<98>: [ 91  91  91 141]
<31>: [116 174  91 122]
<181>: [ 70  70  92 115]
places <98>: [91]
1 2 3
places <181>: [70]
1 2
places <31>: [122]
4

<181>: [119  75  92  78  87 154]
<31>: [157 133  92 140 121 142]
<20>: [146  79 104 149 152  79]
<113>: [157 133 139 140 174 142]
<34>: [157 133 121 140 121 142]
places <20>: [104]
3
places <20>: [79]
2 6
places <34>: [140]
4
places <20>: [146]
1

<40>: [114 133 120 120 120 133 118 131 120 120 139 120 132 118 125 135 120]
<20>: [161  81 121 128 143 112 117 167  56 159 163 138 121 168 165 169  63]
<101>: [129 121 127 125 151 123 148 153 137 108 123 100 140 143 193 114 111]
<79>: [124 142 119 124 142 116 142 124 119 139 145 106 133 138 110 126 142]
<98>: [133 133 137 133 125 143 130 133 115 123 145 142 139 133 127 118 136]
<63>: [126 130 122 131 122 136 128 122 112 122 122 118 137 131 122 112 123]
<31>: [127 125 134 115 137 134 116 144 143 140 155 136 141 133 127 133 129]
places <40>: [125]
15
places <40>: [120]
3 4 5 9 10 12 17
places <63>: [122]
3 5 8 10 11 15
places <79>: [142]
2 5 7 17
places <79>: [124]
1 4 8
places <20>: [143]
5

<20>: [ 50 138 140  95 131]
<63>: [108 143 120  95 125]
<40>: [147 108 116 133 147]
<181>: [ 50 138 132 120 197]
<101>: [110 105  67 153 130]
<79>: [106 109 106 109 106]
places <63>: [95]
4
places <40>: [133]
4
places <79>: [109]
2 4
places <181>: [132]
3
places <181>: [138]
2

<101>: [110 110 189 192 118 110 127 128  82 145]
<34>: [ 81 129 155 105 129 155 155 156 146 102]
<181>: [117 159 135 129 129 127 126  85 150 116]
<79>: [166 133 199 180 109 121 132 192 121 160]
places <101>: [192]
4
places <34>: [155]
3 6 7
places <101>: [110]
1 2 6
places <79>: [133]
2

